Here is a tiny trained network, its code and every weight. The questions are about switching its units off for an input and a class, where a switched-off unit gives its printed mean instead of its output.

import numpy as np


def w(rows, s, z=0):
    codes = np.array(rows[::2]) - 128.0
    scale = np.full(codes.shape[1], s)
    scale[-1] = z or s
    return codes * scale


def norm(h):
    return h / np.sqrt((h * h).mean(-1, keepdims=True) + 1e-5)


def f(y):
    return np.maximum(y, 0)


def log_softmax(a):
    a = a - a.max(-1, keepdims=True)
    return a - np.log(np.exp(a).sum(-1, keepdims=True))


def net(x, mask):
    res = np.array(x, float).reshape(1, 6) / 4 @ E
    u = 0
    for l in range(2):
        y = f(norm(res) @ A[l][:, :-1].T + A[l][:, -1])
        res = res + np.where(mask[u : u + 7], y, B[l][:, -1]) @ B[l][:, :-1]
        u += 7
    return log_softmax(norm(res)[-1] @ U[:, :-1].T + U[:, -1])


A, B = {}, {}
E = w([
[39,67,98,112,52,126,230,198,50],'x0',
[86,208,149,135,145,156,188,56,27],'x1',
[158,102,97,188,124,167,156,59,147],'x2',
[236,110,251,80,124,157,101,161,129],'x3',
[175,123,103,190,71,85,219,179,199],'x4',
[93,195,125,78,185,57,200,102,204],'x5',
],0.0021)
A[0] = w([
[192,120,175,208,107,202,225,105,63,49],'0.n0',
[128,108,152,150,15,102,170,254,136,3],'0.n1',
[57,141,91,174,106,150,115,101,153,79],'0.n2',
[111,141,122,65,155,68,124,143,190,131],'0.n3',
[96,75,120,129,85,138,123,176,73,72],'0.n4',
[102,70,123,122,103,145,152,100,27,133],'0.n5',
[203,135,142,113,99,130,19,109,116,27],'0.n6',
],0.0039,0.0037)
B[0] = w([
[103,107,153,118,112,214,213,64,166,209],'0.n0',
[198,110,133,110,85,45,174,138,2,203],'0.n1',
[158,153,92,150,109,95,130,102,119,164],'0.n2',
[156,139,164,133,112,121,153,78,154,200],'0.n3',
[96,157,171,110,101,95,133,190,130,198],'0.n4',
[105,170,135,134,110,138,125,132,222,251],'0.n5',
[149,103,203,233,197,192,83,148,104,174],'0.n6',
],0.0055,0.0028)
A[1] = w([
[186,21,60,134,119,93,112,135,190,4],'1.n0',
[71,147,1,171,151,119,125,91,110,18],'1.n1',
[188,127,141,163,178,173,79,111,88,97],'1.n2',
[34,94,135,86,108,172,92,197,98,21],'1.n3',
[170,90,163,174,185,179,41,146,108,78],'1.n4',
[106,149,91,104,121,78,188,133,116,156],'1.n5',
[108,152,132,39,216,106,104,91,89,26],'1.n6',
],0.0056,0.0031)
B[1] = w([
[157,94,2,75,155,153,129,118,146,172],'1.n0',
[88,164,116,213,114,51,104,84,48,186],'1.n1',
[92,67,141,153,133,124,112,201,143,208],'1.n2',
[105,147,150,58,59,127,31,92,191,187],'1.n3',
[125,83,136,190,173,165,111,156,149,232],'1.n4',
[157,106,137,143,141,149,67,134,104,253],'1.n5',
[130,170,114,84,184,157,157,182,65,163],'1.n6',
],0.0071,0.0033)
U = w([
[57,147,168,53,34,147,34,129,141,110],'0',
[200,178,187,104,165,68,167,87,220,7],'1',
[120,210,163,33,225,145,139,149,60,25],'2',
[69,180,83,231,127,60,106,68,50,235],'3',
[114,122,173,148,75,228,243,58,135,98],'4',
[140,52,186,208,198,204,56,184,156,217],'5',
[192,69,1,120,142,109,129,109,183,69],'6',
[191,68,143,102,45,64,188,217,33,160],'7',
],0.0096,0.0015)

Each question gives the input, the list of numbers given to net, and the class t.
The units are the neurons (one row each of A and B). Each row of codes is followed by its name. A weight is (code - 128) times the scale printed after its matrix; where a second scale follows, it is the last column's (A, B and U).
mask holds one flag per neuron, layer by layer. A switched-off neuron (its flag False) gives its mean, the last column of its row in B, instead of its output. The means were averaged over made-up inputs and are rounded, as every weight is.
A unit's drop is (log p(t) with every unit on - log p(t) with that unit switched off) / (log p(t) with every unit on - log p(t) with every unit switched off).
The circuit of an input: a set's keep is (log p(t) with only the set's units on - log p(t) with every unit switched off) / (log p(t) with every unit on - log p(t) with every unit switched off). Starting from the 12 units with the biggest drops (on a tie, the unit counted first), units are removed one at a time, each time the one whose removal leaves the highest keep (on an exact tie, the one counted first), for as long as the keep stays at least 0.8.
units of the circuit, in order: the units of the circuit, biggest drop first
k most important neurons: the k neurons with the biggest drops, biggest first
top k neurons in layer l: the k neurons of layer l with the biggest drops, biggest first
input [-6,8,3,1,1,3], class 2: units of the circuit, in order : [1.n6, 0.n5, 0.n3]
input [7,6,-4,8,-7,1], class 0: units of the circuit, in order : [1.n3]
input [2,0,2,6,0,0], class 4: units of the circuit, in order : [0.n0, 1.n5]
input [-1,-4,0,5,7,1], class 7: 4 most important neurons : [0.n1, 0.n5, 1.n4, 1.n3]
input [2,1,0,0,7,6], class 7: units of the circuit, in order : [0.n5, 1.n5, 1.n4]
input [-2,3,3,1,0,3], class 2: units of the circuit, in order : [0.n5, 0.n6, 1.n6, 1.n4]
input [-4,-7,8,3,2,8], class 6: 2 most important neurons : [1.n0, 0.n5]
input [4,-2,4,3,8,7], class 7: 2 most important neurons : [0.n1, 0.n5]
input [3,-6,1,-1,-5,6], class 6: top 2 neurons in layer 0 : [0.n4, 0.n0]
input [7,1,-5,-5,-1,3], class 0: top 2 neurons in layer 1 : [1.n3, 1.n5]
input [-4,3,-5,-4,3,5], class 2: 3 most important neurons : [0.n5, 1.n6, 0.n0]
input [3,-5,0,-6,1,-5], class 7: top 3 neurons in layer 0 : [0.n1, 0.n4, 0.n2]
input [6,6,1,-4,4,-7], class 4: 2 most important neurons : [0.n0, 0.n5]
input [-2,2,7,-4,7,6], class 3: most important neuron : [1.n1]
input [-7,4,-6,-4,1,4], class 2: 2 most important neurons : [1.n6, 0.n5]
input [5,-1,5,2,-8,-8], class 0: 3 most important neurons : [1.n3, 0.n4, 0.n5]
input [4,-1,8,2,6,-8], class 4: top 2 neurons in layer 0 : [0.n0, 0.n5]
input [0,-2,6,-3,-8,-2], class 3: top 2 neurons in layer 1 : [1.n1, 1.n5]
input [-1,5,-2,-2,8,-2], class 4: top 2 neurons in layer 0 : [0.n0, 0.n4]
input [0,-1,4,-6,7,-4], class 3: top 2 neurons in layer 0 : [0.n2, 0.n3]
input [5,-8,2,-1,1,-5], class 7: top 2 neurons in layer 0 : [0.n1, 0.n4]
input [-4,-8,-2,-5,4,-6], class 6: 2 most important neurons : [1.n0, 1.n5]
